Rows, each with roughly how far along a hidden order it lies (0 to 9)
[-31 -20  -1   0   9  11 -16   0 -14  42   3 -10   8   2  -2   2   4  -4
 -27   1   3   0   3 -10 -10  12   4  -4   6   4  -3  47 -12   1  13   0
 -10  -2  -7 -34  -3   5  -9   7   4 -17   1   6  28  -1  11  -1   3   5
   1  -1  -7  -5 -16  -3  -3   0  -9   2  -4  35 -18  17 -13   0   3   3
  -4  -3   0  18   8   1   5  -4  -3   1  17  -1  -1   1  -1  -3   0   1
  -1  12   5  -4   9   5   0  -3   4  -1  41  31   1 -10  -8  -3   4  -4
  -8 -23   7  -8  -8   3  10  34   0  17  -1  56 -11  -7 -11   6   0 -12
  -8  12  -2   8 -21   7  -5  13 -11  -6   4]	5
[  24   -2    6   -3  -11   80  -14    0   -5  -21    1    2    8   -1
    0    0   -3   -5  -19    5   -2   -2   -7   -8   11    7   -2    4
    3    6    1    1   18    2    1   -1    2    2   11   -5  -16   -3
   -1   -3   -3    8    3   -7   17    0  -11    7    0  -15    0   -5
    5   -5   -8    3   -1   -2    0    5   -4  -88   17    2  -10   -4
  -10    2    1   -3   -6   16   10    2   -1   -1    2   -3   15    0
   -2   -1    2    2   -1    4   -3    6  -16   -3    0   -5   -3    3
    4    2  -26 -100    3   -8    0   33    2    1   11    3   -2    1
   -5    0    9   20    5   11    1  -34    2    1   -8   -4   -1   -3
   -2    9    1   12    5    1  -13   22   -2    0   -3]	1
[ 14   0  21  12  -2  66   0   2   1   9  -9  -7  11   2   0   4  -4  -4
   2   0   1  -2   4   2  12  -9   4   0   0   6 -12 -24  32   2   4   3
   0  -1  18   1   2   6   7   6   1 -15  -5  -2   5  -2  -7  -1   1   0
   0   6  -8  11  -6   2  -3  -4   0  32   4  21  26   4 -13   3  -1   6
  -4   2   1  -5   6  12   8  -2   2   7  15   9   5  -2   3  -5   4   0
   5  -3  11   1 -20   4   4   2  -5  -2 -35 -30  -1   5  18   3   9   1
   1  11   1   5  -3  -1   2 -11   1   2   1   5   3   6  -4 -13   2   0
   3  18   7  11 -40   1   8 -11   0  -3   1]	9
[   5    4   16   -2    4   35   -7    1   -9   16    3   -1   12    4
    1   10    4   -3  -16    1    0   -1    1   -1    0    6    1   -2
    4    8   -6    4   15    3   -1   -6   -5    2   15  -21  -10    0
   -1    6    2  -16   -4    6   17    0   -9    6    1  -11    0   -4
   -5   -2   -7    2   -3   -4   -2    6   -1  -38   25   25  -10    4
   -2    5   -4   -1   -6    3    6   14    3   -4    3    0   13    4
    0    0    2    2   -3   -3    3    4   22   -2    1    0    4    1
    2   -4  -28 -100    3    1   16   20    4   -2    3  -12    3   -5
   -4    3    8  -11    5    3    1    0   -1    2    0  -25    0    1
   -1   16    9   12  -41    6  -10   16   -2   -5    3]	6
[ -1   2 -15   3  -5 -35  12   1   5 -29  -1   5   9  -3   0  -3  -6  -3
  25   2  -1   3   4   2   2   1  -3   5  -5  -8   8 -29 -14  -1  -4   1
   1   0 -11  19  14  -2  -1  -7  -3  11  -2  -1 -23  -2   1  -2  -2   4
   0   3   6  -5   6  -1   4   4   5  -7   2  36  -9 -18  -4  -2   5  -2
   6   2   2   4  12 -11   2   2  -2  -3  14   1   3   2  -4  -2   2  -1
  -2  -5 -16   3  -5  -1 -16   1  -5   4  18 100   0   1 -16 -20  -6  -2
   0  10 -10   7   5  -1 -16 -29  -3  -4  -1 -29   3  -5   3  21  -1   2
   6  -8  -4  14  59  -3   7 -15   6   2  -3]	3
[  8  12  12  21   3   6  10   0  12  -7   1   1  10   3   0   5  -1  -2
  13  -9  -2   0   3   6  -8 -15   2  -5  -5   0  -5 -46  14  -2   0   5
   5  -1   6  12   8   1   8  -1   2  -9  -4   2 -16   2   0  -4   1  10
   1   3  -4   4   4   1   1   0   1  -6   3  35  14 -10  -7   3   5 -13
  -3   2   5 -18   7   7  -1   1   3   2  15  -1   2  -3   3  -3  -1  -3
   7 -11  19   3  31   3  13   0  -3  -4   1 -15  -5  10   5  -7  -1   5
  -2   1 -10   0   2  -4 -10 -27  -1 -12   0  -9   4  -3   7 -12   1   7
   3 -10   2  11 -53  -4  12 -14   7  -3   1]	9
[ 11   3  20  18   1  13   5   0   5  21  -2   1  10   1  -2   4   3  -3
 -10  -3   3   1   2   0  15  -5   2   3  -1  10 -12 -29  19   3  -7   2
   6  -1  12   4   4   5   4   0   2 -11  -5  -2   3  -1  -8   0   1  11
   0   6  -4   3  -2   1  -4  -5   0  26   5  30  24  -5  -4   1   1   3
  -4   1   2  -8   8  12  -1  -2   1   6  15  10   4  -2   6  -1   3   0
   2  -3  13   0 -11   3  11   2  -9  -3 -20 -12  -1   1  18 -10   7   3
  -3  -9  -7   1  -4   2   5 -33   3   6   2   6   2   3 -11 -11   1  -2
   5  13   6  12 -31   0   8 -10  -3  -1   1]	9
[ -6  -3 -26 -25   6  16   1  -1  -6 -53   2   4  11  -1  -1  -9   4  -3
  18   3  -1   2  -1  10 -11   7  -1   1   4 -14  16  12 -18  -1  -7  -8
   4   0 -12 -11  -1 -10  -5  -1  -1  -2   8  -1 -18  -2  -1   4  -1  -4
   1  -7  13 -14   6  -1   3   7   6  -4  -4 -52  -2   1  -7   1  -3  -5
   7   0  -2   7  13 -10   1   1  -1  -4  13 -10   1   2  -4   2  -6  -1
   0  -1  28   0   7  -3 -17   1   4   5  -3  43   4   9 -14  12  -8  -3
   1  -9  -7  -1   5   1  -5 -14  -2  -4   0 -17   1  -9   5  20  -1   1
   1  -6  -2  13  40  -3   1   1   3   3   0]	0
[ 26  11   8  10  -3 -15   3  -1  13 -17   3  12  14  -2  -2  -2  -8  -4
  11  -2  -3   1  -2  -1   7  -6  -5   4  -4  -2   0 -51   3   0   4  -1
   6   2   4  16   4  -3   5 -15  -2  14  -2  -3 -24   4  -8  -4  -1   7
  -1   2   7 -13  14   3   3  -1   1 -19   0 -10  14 -25  -5   1   0   1
   2   1  -1   3  11   1  -4   4   0  -1  16   0   1  -1   0   1   3  -1
  -1  -8 -11   0  17  -4  10   1  -4   0  24 -35  -4   1  -8  -3  -2   4
   6  15   0   6  -1  -5  -6 -29   1 -17  -1 -16   9  -3  11  -6  -1   2
   8  -1  -3  10   5  -6   2  -7   1  -4  -1]	4
[ 27   5  18   5 -17 -12   5   0   2  -4  -9   7  11  -1   0  -2 -12  -2
  -2   2  -1  -2  -5  -5  24  -7  -2  10   2   5   1 -18  22   1  -7   4
   7   2  10  14  -2  -1   8  -7  -3  17  -4 -10   3   1 -19  -4  -2  -4
   0   2  -1  20   3   2   1  -6   0  11  -1 -21   9 -12  -9  -4  -5   5
  -5   0  -3  -2   8   1   2   1  -1   0  15   4   3   0   1  -2   6   5
   1   2 -38   1 -34  -1  16  -1  -9  -1 -16 -28   0  -2   3  -2   7   2
   9  28  16   9  -5  -1  10  11   0  -3   1 -29   3  15  -4 -10  -1   0
   6   6   3  12  -1  -4  -4  -5  -6   4   1]	4
[  22    6    7    5   -8   41   -7    1   -1  -23   -4    4   11    1
    0    2   -3   -4  -15    5   -4   -2   -7   -1   20    9    2    4
    6    2    5    1    9    2   -4   -2    1    4   12   -5  -20    0
    3   -1   -3    2    4   -8   14    1  -13    8   -1  -12   -1   -5
    6    2   -3    3    0   -4   -1    8   -6  -89   12    3   -8   -3
   -4   10    3   -1   -8   13    9    1   -2   -1    2   -2   13   -1
   -1    0    3    3   -3    1    1    8  -14   -2  -15   -4   -4    2
    2    1  -32 -100    1   -2    7   31    0    1   15    7   12    4
    2   -2    8   41    4    6    1  -49    4    7   -5   -7   -1   -1
    1    7    6   10   10    0  -10   16   -4    2   -2]	1
